Below are the code and all the weights of a small trained network. Each question names an input and a target symbol and asks about switching units off, where a switched-off unit gives its printed mean instead of its output.

import numpy as np


def w(rows, s, z=0):
    codes = np.array(rows[::2]) - 128.0
    scale = np.full(codes.shape[1], s)
    scale[-1] = z or s
    return codes * scale


def f(y):
    return y / 2 * (1 + np.tanh(0.7978845608 * (y + 0.044715 * y**3)))


def softmax(a):
    e = np.exp(a - a.max(-1, keepdims=True))
    return e / e.sum(-1, keepdims=True)


def log_softmax(a):
    a = a - a.max(-1, keepdims=True)
    return a - np.log(np.exp(a).sum(-1, keepdims=True))


def net(x, mask):
    ids = ['αβζησφψω'.index(c) for c in x.split()]
    T = len(ids)
    res = E[ids] + P[:T]
    r = res
    for j in range(2):
        rows = slice(3 * j, 3 * j + 3)
        q, k, v = (r @ M[0][rows].T for M in (Q, K, V))
        z = softmax(np.where(np.tri(T) > 0, q @ k.T / 3**0.5, -1e9)) @ v
        o = O[0][rows]
        res = res + np.where(mask[j], z, o[:, -1]) @ o[:, :-1]
    y = f(res @ A[0][:, :-1].T + A[0][:, -1])
    res = res + np.where(mask[2:26], y, B[0][:, -1]) @ B[0][:, :-1]
    return log_softmax(res[-1] @ U[:, :-1].T + U[:, -1])


Q, K, V, O, A, B = {}, {}, {}, {}, {}, {}
E = w([
[76,71,149,109,154,172,73,135,173,198],'α',
[27,35,194,212,79,91,79,168,139,151],'β',
[9,131,171,96,211,110,171,164,88,47],'ζ',
[154,82,117,91,124,184,118,99,160,23],'η',
[128,178,114,134,111,237,60,69,140,75],'σ',
[163,140,100,88,54,200,79,150,168,64],'φ',
[195,117,60,69,82,114,177,130,93,199],'ψ',
[104,138,190,150,79,183,223,140,144,179],'ω',
],0.013)
P = w([
[162,159,239,2,162,57,109,132,230,121],'0',
[78,70,131,63,93,246,128,72,135,115],'1',
[79,75,119,96,99,223,118,103,122,121],'2',
[92,92,114,132,99,203,101,135,113,120],'3',
[89,118,98,161,98,189,91,155,110,117],'4',
[92,141,93,183,92,183,89,183,112,111],'5',
],0.007)
Q[0] = w([
[134,126,96,85,116,204,115,96,127,58],'head 0',
[154,55,54,142,94,190,16,116,253,194],'head 0',
[168,169,104,92,155,113,157,112,135,158],'head 0',
[67,68,120,95,93,253,100,137,137,110],'head 1',
[167,167,87,98,173,187,73,92,161,42],'head 1',
[254,203,81,126,71,167,145,94,140,139],'head 1',
],0.0071)
K[0] = w([
[206,255,159,56,195,102,171,141,193,74],'head 0',
[135,135,156,94,148,170,123,109,180,193],'head 0',
[151,133,86,122,87,143,132,121,88,135],'head 0',
[90,151,194,116,180,100,72,151,232,181],'head 1',
[195,169,153,14,173,48,97,116,171,73],'head 1',
[180,125,134,39,77,72,215,140,135,154],'head 1',
],0.0084)
V[0] = w([
[146,131,31,139,105,114,144,182,13,188],'head 0',
[182,233,103,121,149,176,253,132,111,65],'head 0',
[22,162,251,192,98,152,144,165,141,118],'head 0',
[152,250,116,176,157,199,42,25,125,43],'head 1',
[68,71,180,141,203,84,126,116,166,17],'head 1',
[142,97,139,128,66,126,41,185,162,50],'head 1',
],0.0057)
O[0] = w([
[91,131,102,207,188,48,89,129,139,128,2],'head 0',
[104,43,206,125,65,67,98,66,136,153,106],'head 0',
[164,65,100,14,142,129,85,184,75,133,131],'head 0',
[191,129,141,115,147,85,48,45,101,99,36],'head 1',
[179,188,254,126,39,117,201,67,135,123,168],'head 1',
[137,92,160,129,95,105,118,31,207,175,170],'head 1',
],0.0081,0.0048)
A[0] = w([
[191,128,144,103,134,111,80,99,31,79,136],'neuron 0',
[144,151,145,161,104,106,77,67,203,115,111],'neuron 1',
[80,117,87,118,160,155,126,183,118,118,141],'neuron 2',
[191,125,108,59,114,152,135,96,47,74,135],'neuron 3',
[86,156,173,218,87,156,171,113,188,92,191],'neuron 4',
[158,81,155,106,90,144,166,123,150,191,162],'neuron 5',
[128,180,183,125,118,72,158,132,99,113,67],'neuron 6',
[106,154,105,141,201,154,100,154,129,119,115],'neuron 7',
[204,175,150,168,71,114,191,83,122,120,3],'neuron 8',
[117,67,146,106,108,141,117,135,127,151,163],'neuron 9',
[101,135,103,128,150,161,144,166,95,133,101],'neuron 10',
[217,124,109,74,151,90,113,111,27,141,176],'neuron 11',
[115,76,141,159,132,119,10,124,141,114,148],'neuron 12',
[197,184,83,92,138,81,159,155,104,151,127],'neuron 13',
[90,115,104,255,247,9,102,155,58,150,26],'neuron 14',
[147,94,117,67,148,95,116,116,118,170,177],'neuron 15',
[160,128,77,153,117,154,72,71,148,115,153],'neuron 16',
[104,135,76,136,158,187,109,183,93,101,121],'neuron 17',
[113,131,114,120,115,143,140,146,112,120,166],'neuron 18',
[87,130,116,90,246,149,74,154,136,92,170],'neuron 19',
[134,171,133,122,126,129,164,122,107,93,147],'neuron 20',
[84,92,108,170,116,157,170,171,166,166,178],'neuron 21',
[128,86,150,167,101,136,43,129,178,123,161],'neuron 22',
[181,213,86,121,145,138,171,164,78,72,165],'neuron 23',
],0.0087,0.004)
B[0] = w([
[131,172,145,158,98,152,84,139,96,107,156],'neuron 0',
[152,78,127,91,122,93,148,109,117,116,158],'neuron 1',
[153,111,116,140,125,121,138,144,106,120,195],'neuron 2',
[94,131,166,132,107,131,116,150,130,136,232],'neuron 3',
[121,148,141,138,152,137,150,89,167,159,203],'neuron 4',
[138,134,117,166,151,120,112,131,145,155,255],'neuron 5',
[131,138,108,99,137,132,168,110,111,102,133],'neuron 6',
[122,125,145,138,100,117,125,141,110,101,141],'neuron 7',
[151,119,162,210,96,96,133,138,82,151,169],'neuron 8',
[138,119,115,137,140,132,121,151,142,140,200],'neuron 9',
[142,115,117,121,121,111,133,122,107,107,166],'neuron 10',
[124,196,133,165,143,182,91,120,160,160,144],'neuron 11',
[145,159,99,129,164,151,119,106,160,133,137],'neuron 12',
[120,150,137,140,147,149,118,112,165,168,139],'neuron 13',
[10,137,214,124,57,70,33,156,171,132,133],'neuron 14',
[133,154,119,154,146,157,113,130,164,161,151],'neuron 15',
[158,95,118,84,132,100,141,89,117,101,162],'neuron 16',
[144,109,124,105,112,102,161,130,91,101,190],'neuron 17',
[126,127,125,124,139,128,136,144,121,124,170],'neuron 18',
[124,109,143,188,97,102,115,187,98,125,148],'neuron 19',
[106,133,133,126,122,148,148,134,129,128,148],'neuron 20',
[151,134,109,143,145,149,122,135,123,122,240],'neuron 21',
[140,132,109,112,157,123,140,93,155,144,158],'neuron 22',
[64,154,161,107,142,130,144,115,171,145,144],'neuron 23',
],0.012,0.0088)
U = w([
[254,106,72,141,158,161,193,136,45,80,139],'α',
[151,177,121,126,119,155,68,110,136,87,53],'β',
[103,174,119,168,187,183,117,127,245,219,238],'ζ',
[158,114,158,170,89,91,163,101,107,143,7],'η',
[131,85,99,53,139,86,140,87,188,115,71],'σ',
[60,159,144,57,119,144,170,117,141,86,125],'φ',
[116,58,130,92,67,100,112,173,48,92,176],'ψ',
[60,165,164,208,72,118,61,159,122,110,103],'ω',
],0.0078,0.002)

Each question gives the input, a string of symbols that net reads in full, and the target symbol t.
The units are the heads (3 rows each of Q, K, V and O) and the neurons (one row each of A and B). Each row of codes is followed by its name. A weight is (code - 128) times the scale printed after its matrix; where a second scale follows, it is the last column's (O, A, B and U).
mask holds one flag per unit, heads first, then neurons. A switched-off unit (its flag False) gives its mean, the last column of its rows in O or B, instead of its output. The means were averaged over made-up inputs and are rounded, as every weight is.
A unit's drop is (log p(t) with every unit on - log p(t) with that unit switched off) / (log p(t) with every unit on - log p(t) with every unit switched off).
The circuit of an input: a set's keep is (log p(t) with only the set's units on - log p(t) with every unit switched off) / (log p(t) with every unit on - log p(t) with every unit switched off). Starting from the 12 units with the biggest drops (on a tie, the unit counted first), units are removed one at a time, each time the one whose removal leaves the highest keep (on an exact tie, the one counted first), for as long as the keep stays at least 0.8.
units of the circuit, in order: the units of the circuit, biggest drop first
most important unit: the unit with the biggest drop
top k neurons: the k neurons with the biggest drops, biggest first
heads that matter: for each layer, one digit per head in row order, 1 if its drop is at least 0.15 and else 0, layers parted by /
drop when u is switched off: that unit's drop, to one decimal
input ω ψ φ, target ψ: most important unit => head 1
input β α ψ ζ, target ψ: top 2 neurons => [neuron 19; neuron 4]
input ζ ψ φ ζ σ, target ω: top 2 neurons => [neuron 8; neuron 3]
input φ ζ α ψ ψ ζ, target ψ: units of the circuit, in order => [head 0; neuron 19; neuron 5]
input α α η ψ, target ζ: top 3 neurons => [neuron 23; neuron 13; neuron 11]
input α φ φ η ψ η, target φ: heads that matter => 10
input ψ β η, target α: heads that matter => 11
input ψ ψ σ, target α: heads that matter => 11
input φ α ζ φ σ, target σ: heads that matter => 01
input β ψ ψ β, target α: heads that matter => 10
input ζ η ζ ζ, target φ: top 2 neurons => [neuron 6; neuron 8]
input σ β σ, target β: top 2 neurons => [neuron 0; neuron 11]
input ψ σ ψ ζ ψ ψ, target ω: top 2 neurons => [neuron 14; neuron 1]
input σ ψ η ω ω, target α: heads that matter => 01
input η ζ ω ζ σ, target η: units of the circuit, in order => [head 1; neuron 8; neuron 1]
input α σ φ, target φ: most important unit => head 0
input σ ψ ψ ζ, target ω: heads that matter => 11
input σ η η, target β: heads that matter => 01
input η ω ψ, target ζ: top 2 neurons => [neuron 11; neuron 15]
input ω φ φ σ ψ σ, target ψ: heads that matter => 11
input φ η β φ, target σ: most important unit => head 1
input ζ η η, target ω: top 3 neurons => [neuron 3; neuron 8; neuron 0]
input α φ β φ η, target φ: drop when head 1 is switched off => 0.1
input ψ ψ β η η, target α: top 2 neurons => [neuron 17; neuron 3]
input σ ψ α ψ ψ σ, target β: drop when head 1 is switched off => 1.3
input ω ζ η, target ψ: drop when head 0 is switched off => 0.3
input β ψ η α ω φ, target ζ: top neuron => [neuron 4]
input ψ ψ ψ ψ, target ω: drop when neuron 23 is switched off => 0.0
